Here is a tiny trained network, its code and every weight. The questions are about switching its units off for an input and a target symbol, where a switched-off unit gives its printed mean instead of its output.

import numpy as np


def w(rows, s, z=0):
    codes = np.array(rows[::2]) - 128.0
    scale = np.full(codes.shape[1], s)
    scale[-1] = z or s
    return codes * scale


def norm(h):
    return h / np.sqrt((h * h).mean(-1, keepdims=True) + 1e-5)


def f(y):
    return np.maximum(y, 0)


def softmax(a):
    e = np.exp(a - a.max(-1, keepdims=True))
    return e / e.sum(-1, keepdims=True)


def log_softmax(a):
    a = a - a.max(-1, keepdims=True)
    return a - np.log(np.exp(a).sum(-1, keepdims=True))


def net(x, mask):
    ids = ['γδεζηπω'.index(c) for c in x.split()]
    T = len(ids)
    res = E[ids] + P[:T]
    r = norm(res)
    for j in range(3):
        rows = slice(4 * j, 4 * j + 4)
        q, k, v = (r @ M[0][rows].T for M in (Q, K, V))
        z = softmax(np.where(np.tri(T) > 0, q @ k.T / 4**0.5, -1e9)) @ v
        o = O[0][rows]
        res = res + np.where(mask[j], z, o[:, -1]) @ o[:, :-1]
    y = f(norm(res) @ A[0][:, :-1].T + A[0][:, -1])
    res = res + np.where(mask[3:7], y, B[0][:, -1]) @ B[0][:, :-1]
    return log_softmax(norm(res)[-1] @ U[:, :-1].T + U[:, -1])


Q, K, V, O, A, B = {}, {}, {}, {}, {}, {}
E = w([
[76,158,170,43],'γ',
[66,102,143,61],'δ',
[96,193,187,67],'ε',
[77,184,210,84],'ζ',
[8,94,121,151],'η',
[226,103,132,35],'π',
[102,198,67,164],'ω',
],0.015)
P = w([
[146,120,34,26],'0',
[206,94,97,207],'1',
[124,150,38,6],'2',
[191,106,109,197],'3',
[98,149,42,39],'4',
[180,115,120,193],'5',
[86,157,54,61],'6',
[162,120,128,188],'7',
[75,171,68,76],'8',
[146,129,137,185],'9',
[60,189,88,89],'10',
[127,141,153,181],'11',
[42,194,99,102],'12',
[129,130,146,190],'13',
],0.011)
Q[0] = w([
[135,116,144,108],'h1',
[105,128,129,89],'h1',
[104,133,186,156],'h1',
[116,133,84,110],'h1',
[67,139,86,74],'h2',
[123,63,192,228],'h2',
[51,229,61,147],'h2',
[101,118,171,110],'h2',
[216,3,168,128],'h3',
[60,150,134,75],'h3',
[131,70,193,167],'h3',
[136,164,24,174],'h3',
],0.024)
K[0] = w([
[145,140,154,122],'h1',
[154,200,105,145],'h1',
[103,121,191,135],'h1',
[128,159,63,138],'h1',
[28,146,99,114],'h2',
[236,84,54,48],'h2',
[25,246,99,116],'h2',
[170,107,163,86],'h2',
[225,18,133,33],'h3',
[42,145,169,110],'h3',
[157,41,206,111],'h3',
[141,181,4,190],'h3',
],0.022)
V[0] = w([
[50,225,107,163],'h1',
[99,106,137,151],'h1',
[86,135,174,119],'h1',
[129,121,115,142],'h1',
[108,168,100,107],'h2',
[180,99,67,128],'h2',
[172,129,116,77],'h2',
[158,160,131,134],'h2',
[194,151,71,169],'h3',
[200,174,136,108],'h3',
[148,165,142,115],'h3',
[126,251,137,143],'h3',
],0.02)
O[0] = w([
[163,247,149,24,244],'h1',
[45,140,136,121,76],'h1',
[84,178,187,158,172],'h1',
[110,122,108,102,96],'h1',
[79,97,155,184,228],'h2',
[83,191,113,55,47],'h2',
[61,188,173,168,178],'h2',
[117,121,168,110,117],'h2',
[21,158,179,139,13],'h3',
[66,59,186,152,128],'h3',
[102,81,134,124,168],'h3',
[41,61,66,56,254],'h3',
],0.015,0.0086)
A[0] = w([
[81,93,90,201,136],'n1',
[52,254,73,208,1],'n2',
[33,237,69,141,97],'n3',
[20,179,44,131,167],'n4',
],0.02,0.0074)
B[0] = w([
[178,153,114,71,183],'n1',
[69,34,81,253,174],'n2',
[142,138,210,63,224],'n3',
[170,149,53,160,255],'n4',
],0.028,0.0084)
U = w([
[128,111,108,233,251],'γ',
[63,135,4,147,37],'δ',
[250,203,156,164,145],'ε',
[103,147,254,144,225],'ζ',
[81,236,161,33,80],'η',
[247,42,125,137,90],'π',
[65,29,174,61,56],'ω',
],0.013,0.0034)

Each question gives the input, a string of symbols that net reads in full, and the target symbol t.
The units are the heads (4 rows each of Q, K, V and O) and the neurons (one row each of A and B). Each row of codes is followed by its name. A weight is (code - 128) times the scale printed after its matrix; where a second scale follows, it is the last column's (O, A, B and U).
mask holds one flag per unit, heads first, then neurons. A switched-off unit (its flag False) gives its mean, the last column of its rows in O or B, instead of its output. The means were averaged over made-up inputs and are rounded, as every weight is.
A unit's drop is (log p(t) with every unit on - log p(t) with that unit switched off) / (log p(t) with every unit on - log p(t) with every unit switched off).
The circuit of an input: a set's keep is (log p(t) with only the set's units on - log p(t) with every unit switched off) / (log p(t) with every unit on - log p(t) with every unit switched off). Starting from all 7 units, units are removed one at a time, each time the one whose removal leaves the highest keep (on an exact tie, the one counted first), for as long as the keep stays at least 0.8.
circuit, biggest first: the units of the circuit, biggest drop first
top k neurons: the k neurons with the biggest drops, biggest first
heads that matter: for each layer, one digit per head in row order, 1 if its drop is at least 0.15 and else 0, layers parted by /
input ε ε π δ ε, target π: circuit, biggest first => [h1]
input ε π γ ζ π π γ ω ζ ω, target δ: circuit, biggest first => [h3; n4]
input γ η ω γ δ ω γ ζ ε ε δ γ, target ω: top 3 neurons => [n4; n1; n3]
input ζ ζ δ ε ζ γ ε ε ζ, target ω: circuit, biggest first => [h2; n4]
input ζ ε ζ δ ζ, target ω: circuit, biggest first => [n4; h2]
input ζ η π η ω δ π, target η: top 2 neurons => [n4; n2]
input ε η π ε δ ω ε ε γ, target δ: circuit, biggest first => [h3; n4]
input ε π γ ε π γ η, target π: heads that matter => 110
input ε δ ε, target δ: top 3 neurons => [n3; n4; n1]
input ε ε δ, target δ: circuit, biggest first => [h3; h2; n4]
input π γ ω δ η, target η: top 2 neurons => [n2; n4]
input π π ω π δ δ δ ω, target δ: circuit, biggest first => [n4; h3]
input ε ζ ζ γ δ, target ω: circuit, biggest first => [n4; h2; h1]
input ε π ω ε ε ε δ π ζ ε η, target ε: circuit, biggest first => [h3]
input ε ε δ δ η ε δ ε ε ζ, target η: heads that matter => 101
input ε δ ζ ω γ ε γ η ε ε ε η γ, target ε: heads that matter => 011
input ε ε γ, target δ: circuit, biggest first => [h3; h2; n4]
input ε δ ε δ ε δ π ω δ, target η: top 2 neurons => [n3; n4]
input ε π ε π ε ω π, target η: heads that matter => 110
input ε δ ε ζ, target η: circuit, biggest first => [h2]
input δ ε δ ε ω ζ π δ ε δ ε ε ε, target δ: heads that matter => 111
input η δ ε, target ε: heads that matter => 001
input γ ζ δ, target ω: circuit, biggest first => [h2; h3; n4]
input γ ω ε ζ π γ π ε ε ε, target ω: heads that matter => 011
input δ γ ε π ε π ε η δ π π π ε, target π: heads that matter => 010
input δ π η, target π: circuit, biggest first => [h1; h3]
input ε π ζ, target π: top 2 neurons => [n1; n3]
input ω δ γ δ ε η π ε ε ζ π η, target γ: top 2 neurons => [n2; n4]
input ε ε η ε π δ γ δ ε π π γ, target π: circuit, biggest first => [h2]
